Below are the code and all the weights of a small trained network. Each question names an input and a target symbol and asks about switching units off, where a switched-off unit gives its printed mean instead of its output.

import numpy as np


def w(rows, s, z=0):
    codes = np.array(rows[::2]) - 128.0
    scale = np.full(codes.shape[1], s)
    scale[-1] = z or s
    return codes * scale


def norm(h):
    return h / np.sqrt((h * h).mean(-1, keepdims=True) + 1e-5)


def f(y):
    return y / 2 * (1 + np.tanh(0.7978845608 * (y + 0.044715 * y**3)))


def softmax(a):
    e = np.exp(a - a.max(-1, keepdims=True))
    return e / e.sum(-1, keepdims=True)


def log_softmax(a):
    a = a - a.max(-1, keepdims=True)
    return a - np.log(np.exp(a).sum(-1, keepdims=True))


def net(x, mask):
    ids = ['αβγεζηθλμξστφ'.index(c) for c in x.split()]
    T = len(ids)
    res = E[ids] + P[:T]
    u = 0
    for l in range(3):
        q, k, v = (norm(res) @ M[l].T for M in (Q, K, V))
        z = softmax(np.where(np.tri(T) > 0, q @ k.T / 2**0.5, -1e9)) @ v
        res = res + np.where(mask[u], z, O[l][:, -1]) @ O[l][:, :-1]
        u += 1
        y = f(norm(res) @ A[l][:, :-1].T + A[l][:, -1])
        res = res + np.where(mask[u : u + 4], y, B[l][:, -1]) @ B[l][:, :-1]
        u += 4
    return log_softmax(norm(res)[-1] @ U[:, :-1].T + U[:, -1])


Q, K, V, O, A, B = {}, {}, {}, {}, {}, {}
E = w([
[111,119,243,143],'α',
[138,207,158,123],'β',
[130,204,151,121],'γ',
[215,122,218,143],'ε',
[132,205,148,120],'ζ',
[124,202,154,130],'η',
[216,116,87,93],'θ',
[123,203,145,125],'λ',
[131,195,150,130],'μ',
[101,208,127,124],'ξ',
[89,93,196,39],'σ',
[38,119,99,247],'τ',
[126,92,3,165],'φ',
],0.0016)
P = w([
[141,255,70,174],'0',
[87,226,175,73],'1',
[161,214,89,175],'2',
[97,185,176,76],'3',
[171,188,96,177],'4',
[108,152,176,72],'5',
[179,163,108,180],'6',
[119,117,171,72],'7',
[187,140,114,181],'8',
[136,80,183,83],'9',
[175,147,104,184],'10',
[90,153,173,55],'11',
],0.00099)
Q[0] = w([
[202,248,66,242],'0.h0',
[150,253,146,81],'0.h0',
],0.0053)
K[0] = w([
[158,2,156,118],'0.h0',
[97,28,126,153],'0.h0',
],0.0083)
V[0] = w([
[156,149,45,88],'0.h0',
[134,148,155,4],'0.h0',
],0.0029)
O[0] = w([
[163,91,43,80,212],'0.h0',
[115,195,128,5,254],'0.h0',
],0.0028,0.00036)
A[0] = w([
[154,75,156,163,28],'0.n0',
[42,136,154,127,2],'0.n1',
[230,123,105,111,188],'0.n2',
[5,65,158,72,202],'0.n3',
],0.003,0.00062)
B[0] = w([
[143,236,106,71,1],'0.n0',
[173,176,185,133,118],'0.n1',
[52,122,174,91,192],'0.n2',
[105,159,214,2,93],'0.n3',
],0.0021,0.00066)
Q[1] = w([
[87,65,254,66],'1.h0',
[155,252,90,207],'1.h0',
],0.0046)
K[1] = w([
[32,250,163,180],'1.h0',
[182,2,174,130],'1.h0',
],0.0056)
V[1] = w([
[252,117,170,146],'1.h0',
[86,99,174,57],'1.h0',
],0.0027)
O[1] = w([
[251,210,121,78,107],'1.h0',
[143,158,73,201,1],'1.h0',
],0.0023,0.00083)
A[1] = w([
[134,174,134,129,204],'1.n0',
[153,73,138,64,123],'1.n1',
[117,2,72,61,2],'1.n2',
[159,123,161,174,131],'1.n3',
],0.0043,0.00084)
B[1] = w([
[61,31,179,91,250],'1.n0',
[98,255,199,180,112],'1.n1',
[71,70,233,140,70],'1.n2',
[45,191,72,131,134],'1.n3',
],0.0017,0.0013)
Q[2] = w([
[39,136,59,244],'2.h0',
[166,108,227,2],'2.h0',
],0.0033)
K[2] = w([
[154,113,3,135],'2.h0',
[120,161,238,73],'2.h0',
],0.0045)
V[2] = w([
[254,112,72,24],'2.h0',
[254,126,109,152],'2.h0',
],0.0011)
O[2] = w([
[155,113,220,251,79],'2.h0',
[51,113,177,158,2],'2.h0',
],0.0011,0.00045)
A[2] = w([
[213,92,83,113,2],'2.n0',
[71,103,185,162,49],'2.n1',
[127,125,195,189,108],'2.n2',
[150,48,99,254,52],'2.n3',
],0.0046,0.0013)
B[2] = w([
[112,225,12,85,2],'2.n0',
[116,253,73,161,75],'2.n1',
[43,179,64,133,113],'2.n2',
[200,90,221,114,73],'2.n3',
],0.0031,0.00063)
U = w([
[7,217,104,227,178],'α',
[167,115,166,91,35],'β',
[130,53,154,73,105],'γ',
[247,253,148,168,50],'ε',
[134,110,124,122,37],'ζ',
[67,41,161,144,124],'η',
[198,180,2,49,211],'θ',
[123,103,106,132,3],'λ',
[134,91,129,138,35],'μ',
[35,49,13,129,153],'ξ',
[66,158,194,15,136],'σ',
[180,96,203,253,251],'τ',
[208,60,131,145,188],'φ',
],0.0076,0.0026)

Each question gives the input, a string of symbols that net reads in full, and the target symbol t.
The units are the heads (2 rows each of Q, K, V and O) and the neurons (one row each of A and B). Each row of codes is followed by its name. A weight is (code - 128) times the scale printed after its matrix; where a second scale follows, it is the last column's (O, A, B and U).
mask holds one flag per unit, layer by layer, with each layer's heads first. A switched-off unit (its flag False) gives its mean, the last column of its rows in O or B, instead of its output. The means were averaged over made-up inputs and are rounded, as every weight is.
A unit's drop is (log p(t) with every unit on - log p(t) with that unit switched off) / (log p(t) with every unit on - log p(t) with every unit switched off).
The circuit of an input: a set's keep is (log p(t) with only the set's units on - log p(t) with every unit switched off) / (log p(t) with every unit on - log p(t) with every unit switched off). Starting from the 12 units with the biggest drops (on a tie, the unit counted first), units are removed one at a time, each time the one whose removal leaves the highest keep (on an exact tie, the one counted first), for as long as the keep stays at least 0.8.
circuit, biggest first: the units of the circuit, biggest drop first
unit that matters most: the unit with the biggest drop
k most important neurons: the k neurons with the biggest drops, biggest first
top k neurons in layer l: the k neurons of layer l with the biggest drops, biggest first
input τ λ τ ε ξ ξ ξ γ ξ ξ τ β, target α: top 2 neurons in layer 2 => [2.n2, 2.n3]
input η ξ φ τ θ ξ α θ α τ ξ θ, target α: unit that matters most => 1.n2
input ε θ β γ λ, target θ: circuit, biggest first => [0.h0, 1.n1, 0.n3]
input ξ θ γ τ τ λ, target α: circuit, biggest first => [0.h0, 2.n2]
input γ θ ξ θ ξ θ, target σ: circuit, biggest first => [1.n1, 0.n2]
input τ ξ ξ γ α ξ λ, target α: 2 most important neurons => [2.n2, 1.n3]
input ε α η β τ τ θ μ, target α: circuit, biggest first => [0.h0, 2.n2]
input α θ φ μ θ ξ ξ ζ γ ξ μ, target θ: circuit, biggest first => [2.n0, 0.h0]
input γ γ ξ, target ξ: 3 most important neurons => [2.n3, 1.n1, 2.n1]
input γ γ ε θ ξ, target θ: top 2 neurons in layer 2 => [2.n3, 2.n1]
input ε ξ γ σ λ τ λ τ γ ε, target α: 2 most important neurons => [2.n2, 1.n1]
input γ ξ γ γ ε φ θ ξ μ τ γ, target τ: 2 most important neurons => [2.n3, 1.n3]
input τ β τ ξ α τ θ θ, target α: 2 most important neurons => [0.n2, 1.n2]
input γ σ ξ, target σ: circuit, biggest first => [0.h0]
input τ θ ξ τ γ, target τ: 3 most important neurons => [2.n3, 0.n1, 0.n2]
input μ ξ μ α α ξ γ, target α: circuit, biggest first => [0.h0, 2.n2]
input λ μ μ σ β β ξ ε ε τ ξ η, target α: circuit, biggest first => [0.h0, 2.n1]
input ξ τ γ γ β, target τ: 4 most important neurons => [0.n3, 1.n1, 2.n3, 2.n0]
input θ ε ξ ξ ξ θ ζ, target θ: top 2 neurons in layer 1 => [1.n2, 1.n1]
input ξ ξ γ μ α θ α, target α: top neuron in layer 2 => [2.n2]
input θ ξ ξ ξ ξ ξ γ γ λ, target θ: top 2 neurons in layer 2 => [2.n0, 2.n2]
input ξ λ α θ ξ ξ ξ ε, target σ: 4 most important neurons => [2.n2, 0.n0, 2.n3, 0.n2]
input ξ θ ξ σ ε, target ε: top 2 neurons in layer 0 => [0.n3, 0.n2]
input τ ε τ η τ ξ θ γ ξ, target θ: 4 most important neurons => [2.n0, 1.n1, 1.n2, 0.n0]
